[4.437 -6.008 7.481 6.664] = q_464
[7.571 -6.051 8.318 8.445] = q_416
[4.440 -3.568 6.085 5.570] = q_460
[6.665 6.665 -7.516 6.665] = q_292
[-5.949 6.176 -7.671 -7.131] = q_294
[-2.707 5.779 -5.581 -3.972] = q_368
[-7.258 4.996 -8.084 -6.568] = q_63
[8.003 0.355 3.024 7.283] = q_480
[-5.916 3.246 -6.567 -6.567] = q_445
count q_445: [-6.567]  2
count q_292: [6.665]  3

[1.655 3.154 -6.200 0.380 2.207 -3.213 0.640 -6.968 -2.510 -0.342 -3.464 -4.310 -4.820 2.813] = q_292
[-5.317 -2.179 -2.474 0.226 3.273 -6.933 -0.141 -6.128 -2.259 -1.256 -5.524 -5.064 -2.585 2.190] = q_294
[-3.879 5.034 -5.982 -9.362 -2.855 3.333 3.675 -0.954 -1.278 6.220 -3.872 -4.756 -7.658 -3.304] = q_480
[-5.638 -1.581 -2.858 1.451 4.653 -6.890 4.354 -2.875 2.447 1.873 -6.731 -6.052 -0.545 1.654] = q_445
[3.035 6.106 0.991 -4.026 -5.875 5.145 -0.640 -1.291 -2.111 -0.007 1.165 -0.586 -5.985 -3.463] = q_416
[-4.694 -2.844 -3.225 -2.340 7.059 -2.953 -3.994 -2.953 -7.857 0.719 0.096 1.630 7.059 7.859] = q_135
[-5.826 -7.624 -5.971 1.311 2.244 -6.972 6.365 6.137 8.365 2.750 -6.892 -4.778 5.426 -3.916] = q_704
[-7.890 -3.804 -9.351 -4.323 6.084 6.084 5.975 2.662 2.781 6.084 -7.329 6.084 0.052 -0.684] = q_716
[-5.254 -2.031 -2.082 -6.201 1.376 -7.329 -2.904 -6.201 -3.093 -2.904 -6.088 -6.201 -2.952 0.823] = q_368
[0.810 -2.298 -1.544 -1.007 -0.383 2.044 -1.200 4.243 0.150 0.399 2.529 4.045 3.130 -0.465] = q_63
[0.371 -2.568 -2.660 -2.345 -3.522 0.773 -2.017 3.042 -0.530 -1.622 0.503 1.867 0.643 -3.532] = q_460
[3.947 -5.106 -5.106 7.104 -6.986 -1.690 -5.106 1.379 4.080 -9.364 2.609 -5.106 5.697 -6.485] = q_464
count q_368: [-6.201]  3
count q_135: [-2.952]  0
count q_445: [1.653]  0
count q_716: [6.084]  4
count q_464: [-5.105]  0

[-3.264 2.138 0.682 1.597 1.986 0.119 1.137 -1.201 -0.042 6.212 -2.955 0.416 -1.095 1.023 -1.042 4.134 3.639 -0.712 0.411 -1.169 0.070 -3.145 0.116 0.455 1.168 -1.194 0.926 -3.034 5.490 -0.085 -1.869 0.262 -2.311 0.503 -1.730 -2.095 0.479 -3.092 2.625 1.409 -2.490 1.705 3.993 -0.247 3.359 -0.171 -3.730 3.962 1.307 -3.112 2.965 2.139 0.589 1.246 -1.330 4.120 1.598 -0.859 4.064 3.303 -0.408 2.804]  q_135
[-2.899 1.863 -1.205 0.282 5.165 0.477 1.817 2.847 -2.187 4.032 0.255 -2.132 -7.047 0.763 0.911 5.475 -1.331 -0.089 3.383 1.446 -7.471 -4.157 3.295 -2.571 3.363 -0.702 3.564 -1.947 -0.763 -0.014 5.475 -0.993 -2.661 0.170 5.475 -0.807 4.154 3.279 3.295 0.685 0.852 -1.534 3.153 -1.787 -2.781 -4.157 1.699 -6.570 2.817 3.295 2.821 -2.656 5.382 -0.721 -4.164 -0.869 1.058 2.868 0.072 1.901 -4.999 -1.375]  q_292
[8.775 1.011 -2.587 2.611 1.725 1.220 2.524 -0.370 -0.540 -1.722 0.596 0.648 1.793 2.883 -0.369 3.869 -0.265 1.808 0.244 -0.403 1.103 -1.132 -0.308 1.734 -0.022 3.296 1.545 -4.946 0.242 -3.310 -3.267 1.473 -0.967 2.442 -0.898 0.689 1.815 2.169 -2.281 -2.646 -2.625 4.370 1.881 -2.152 -3.445 -0.729 -2.530 -0.606 -1.494 1.380 -1.640 4.185 -1.712 -2.228 0.674 -2.052 0.076 0.967 -1.598 1.127 3.225 0.150]  q_294
count q_294: [-0.606]  1
count q_292: [3.295]  3
count q_292: [-1.331]  1

[0.124 0.123 0.123 0.533]  q_294
[0.228 0.228 0.014 -0.259]  q_716
[-4.448 4.395 8.931 0.227]  q_464
[-5.745 -5.745 0.229 0.229]  q_480
[8.932 0.045 0.307 0.045]  q_368
[6.520 0.268 0.532 -0.385]  q_416
[6.520 0.532 0.532 0.532]  q_704
[1.485 -1.894 -0.039 -0.209]  q_63
count q_294: [0.123]  2
count q_480: [0.229]  2
count q_294: [0.124]  1
count q_368: [8.931]  0
count q_716: [0.228]  2
count q_704: [0.532]  3
count q_63: [-0.209]  1

[7.807 -1.456 7.807 7.807] -> q_292
[-0.671 7.808 -1.076 -0.671] -> q_464
[-2.157 -2.157 2.630 2.630] -> q_63
[-0.545 -0.545 -0.545 -1.252] -> q_294
[5.047 5.047 -4.883 -4.883] -> q_445
[1.518 -0.670 -2.193 3.565] -> q_368
count q_294: [-0.545]  3
count q_63: [-2.157]  2
count q_63: [-2.156]  0
count q_63: [2.630]  2
count q_464: [-0.670]  0
count q_445: [5.048]  0
count q_292: [7.807]  3

[3.042 -1.866 -3.045 3.917 -3.499 -0.198 1.909 1.691 -4.268 2.037 -0.108 -0.672 1.691 -0.665 -2.320 -0.515 2.564 1.217 -1.469 0.599 -1.174 0.400 2.337 2.024 0.747 -2.863 2.459 1.691 -1.973 -0.157 0.048 -0.604 0.690 -0.014 -0.441] : q_63
[0.711 1.648 -1.183 1.766 0.298 2.005 -0.401 0.964 1.450 -1.469 1.698 -1.468 -2.730 -2.007 -2.007 -1.468 1.245 0.103 1.450 1.910 -2.663 -0.554 0.619 -1.468 -1.468 -1.355 -1.198 0.999 0.773 -2.359 2.458 -2.007 -2.007 1.450 -2.007] : q_704
[5.306 -5.411 3.063 5.726 -7.074 -0.436 2.213 1.364 -5.169 2.325 1.435 2.131 2.555 0.036 -3.506 0.916 4.423 1.431 -3.050 -4.217 0.916 3.063 2.295 4.634 3.814 0.196 1.437 0.916 -3.504 4.240 -3.410 5.062 0.196 -0.092 0.915] : q_416
count q_704: [-1.468]  4
count q_63: [1.691]  3
count q_704: [2.458]  1
count q_416: [3.062]  0
count q_416: [0.916]  3
count q_63: [-0.109]  0
count q_416: [3.814]  1

[-6.322 4.056 2.539 4.056 2.539] -> q_294
[1.750 2.150 4.291 -2.978 -2.363] -> q_445
[2.363 0.236 1.640 0.293 -2.515] -> q_704
[3.409 3.409 3.409 3.409 2.502] -> q_416
[4.678 -7.430 4.552 1.453 -2.672] -> q_716
[1.903 -0.083 1.120 -5.623 2.378] -> q_63
[1.830 1.829 0.761 -3.374 1.233] -> q_368
[-0.082 -0.082 -0.082 -0.082 -0.082] -> q_480
[4.279 -8.749 -0.083 5.835 1.598] -> q_464
count q_416: [3.409]  4
count q_294: [2.540]  0
count q_368: [1.829]  1
count q_480: [-0.082]  5
count q_480: [-0.083]  0
count q_480: [-0.081]  0

